Here is a tiny trained network, its code and every weight. The questions are about switching its units off for an input and a target symbol, where a switched-off unit gives its printed mean instead of its output.

import numpy as np


def w(rows, s, z=0):
    codes = np.array(rows[::2]) - 128.0
    scale = np.full(codes.shape[1], s)
    scale[-1] = z or s
    return codes * scale


def norm(h):
    return h / np.sqrt((h * h).mean(-1, keepdims=True) + 1e-5)


def f(y):
    return np.maximum(y, 0)


def softmax(a):
    e = np.exp(a - a.max(-1, keepdims=True))
    return e / e.sum(-1, keepdims=True)


def log_softmax(a):
    a = a - a.max(-1, keepdims=True)
    return a - np.log(np.exp(a).sum(-1, keepdims=True))


def net(x, mask):
    ids = ['ΓΛΣΨθπφ'.index(c) for c in x.split()]
    T = len(ids)
    res = E[ids] + P[:T]
    r = norm(res)
    for j in range(2):
        rows = slice(2 * j, 2 * j + 2)
        q, k, v = (r @ M[0][rows].T for M in (Q, K, V))
        z = softmax(np.where(np.tri(T) > 0, q @ k.T / 2**0.5, -1e9)) @ v
        o = O[0][rows]
        res = res + np.where(mask[j], z, o[:, -1]) @ o[:, :-1]
    y = f(norm(res) @ A[0][:, :-1].T + A[0][:, -1])
    res = res + np.where(mask[2:6], y, B[0][:, -1]) @ B[0][:, :-1]
    return log_softmax(norm(res)[-1] @ U[:, :-1].T + U[:, -1])


Q, K, V, O, A, B = {}, {}, {}, {}, {}, {}
E = w([
[180,103,224,192,97],'Γ',
[155,113,70,150,80],'Λ',
[103,175,232,147,250],'Σ',
[138,147,166,156,202],'Ψ',
[155,134,156,133,207],'θ',
[170,92,222,115,133],'π',
[136,134,176,95,222],'φ',
],0.015)
P = w([
[141,137,81,124,45],'0',
[132,109,151,131,151],'1',
[137,131,135,121,184],'2',
[127,122,69,103,76],'3',
[99,78,186,119,159],'4',
[142,142,140,118,188],'5',
[129,125,70,101,74],'6',
[77,71,177,121,154],'7',
[159,137,164,129,161],'8',
[131,132,70,104,69],'9',
[61,3,73,78,175],'10',
],0.014)
Q[0] = w([
[125,50,177,132,144],'H1',
[133,50,28,174,20],'H1',
[225,129,195,254,214],'H2',
[121,152,191,120,9],'H2',
],0.0087)
K[0] = w([
[114,71,211,130,149],'H1',
[194,65,63,176,57],'H1',
[198,254,160,192,123],'H2',
[99,80,149,150,85],'H2',
],0.01)
V[0] = w([
[142,86,40,155,246],'H1',
[144,130,88,164,29],'H1',
[81,49,177,2,98],'H2',
[244,47,108,71,100],'H2',
],0.0078)
O[0] = w([
[154,183,138,82,115,174],'H1',
[168,121,96,48,95,3],'H1',
[139,71,170,13,252,50],'H2',
[196,157,9,152,254,208],'H2',
],0.0061,0.0051)
A[0] = w([
[159,3,92,172,197,3],'N1',
[85,56,23,40,108,222],'N2',
[107,52,32,85,27,127],'N3',
[1,84,170,183,92,211],'N4',
],0.0093,0.0031)
B[0] = w([
[159,182,134,222,40,250],'N1',
[38,216,248,32,76,235],'N2',
[64,1,180,46,201,212],'N3',
[44,108,138,65,82,254],'N4',
],0.0071,0.0046)
U = w([
[192,2,111,163,156,141],'Γ',
[82,70,144,91,145,249],'Λ',
[25,94,162,145,89,71],'Σ',
[124,180,98,198,12,60],'Ψ',
[204,177,50,177,150,117],'θ',
[217,190,172,73,109,169],'π',
[174,146,120,75,220,2],'φ',
],0.013,0.0045)

Each question gives the input, a string of symbols that net reads in full, and the target symbol t.
The units are the heads (2 rows each of Q, K, V and O) and the neurons (one row each of A and B). Each row of codes is followed by its name. A weight is (code - 128) times the scale printed after its matrix; where a second scale follows, it is the last column's (O, A, B and U).
mask holds one flag per unit, heads first, then neurons. A switched-off unit (its flag False) gives its mean, the last column of its rows in O or B, instead of its output. The means were averaged over made-up inputs and are rounded, as every weight is.
A unit's drop is (log p(t) with every unit on - log p(t) with that unit switched off) / (log p(t) with every unit on - log p(t) with every unit switched off).
The circuit of an input: a set's keep is (log p(t) with only the set's units on - log p(t) with every unit switched off) / (log p(t) with every unit on - log p(t) with every unit switched off). Starting from all 6 units, units are removed one at a time, each time the one whose removal leaves the highest keep (on an exact tie, the one counted first), for as long as the keep stays at least 0.8.
circuit, biggest first: the units of the circuit, biggest drop first
unit that matters most: the unit with the biggest drop
k most important neurons: the k neurons with the biggest drops, biggest first
which heads matter: for each layer, one digit per head in row order, 1 if its drop is at least 0.15 and else 0, layers parted by /
input Ψ Γ Ψ Λ Λ Γ Γ Σ φ θ, target θ: 2 most important neurons : (N2 N4)
input θ φ φ, target θ: unit that matters most : H2
input Λ θ Σ Γ, target Γ: 2 most important neurons : (N3 N4)
input Ψ Ψ Σ φ Γ φ π Σ Σ, target Ψ: 2 most important neurons : (N3 N2)
input Σ θ Σ Λ Σ Σ Γ, target Γ: circuit, biggest first : (H1 N2 N3)
input Λ Σ Γ π, target π: circuit, biggest first : (H2 N1)
input φ Ψ Λ π, target π: circuit, biggest first : (H2 N1 N3)
input θ φ π, target θ: circuit, biggest first : (H2 N2)
input π π Λ, target π: which heads matter : 10
input π Λ θ π Λ φ Λ φ θ φ, target φ: circuit, biggest first : (H2 H1 N2)
input Λ Λ Λ Ψ φ Γ Λ φ Λ π φ, target Σ: circuit, biggest first : (N1 N2)
input θ Γ Σ, target θ: which heads matter : 01
input π θ π π Λ, target π: which heads matter : 11
input θ φ Ψ, target θ: unit that matters most : H2
input Λ π θ Λ Λ π π π, target Γ: circuit, biggest first : (H2 N2)
input θ Λ Ψ Ψ π π π Ψ Λ, target θ: 2 most important neurons : (N4 N2)
input Σ Σ π Σ Λ Γ, target Σ: 2 most important neurons : (N4 N1)
input Ψ Λ φ θ θ, target Σ: 2 most important neurons : (N4 N1)
input Γ Σ Γ Ψ Ψ φ Ψ φ θ π φ, target Σ: 2 most important neurons : (N1 N3)
input Ψ Λ π Σ Ψ Ψ π π θ, target Ψ: circuit, biggest first : (H2)
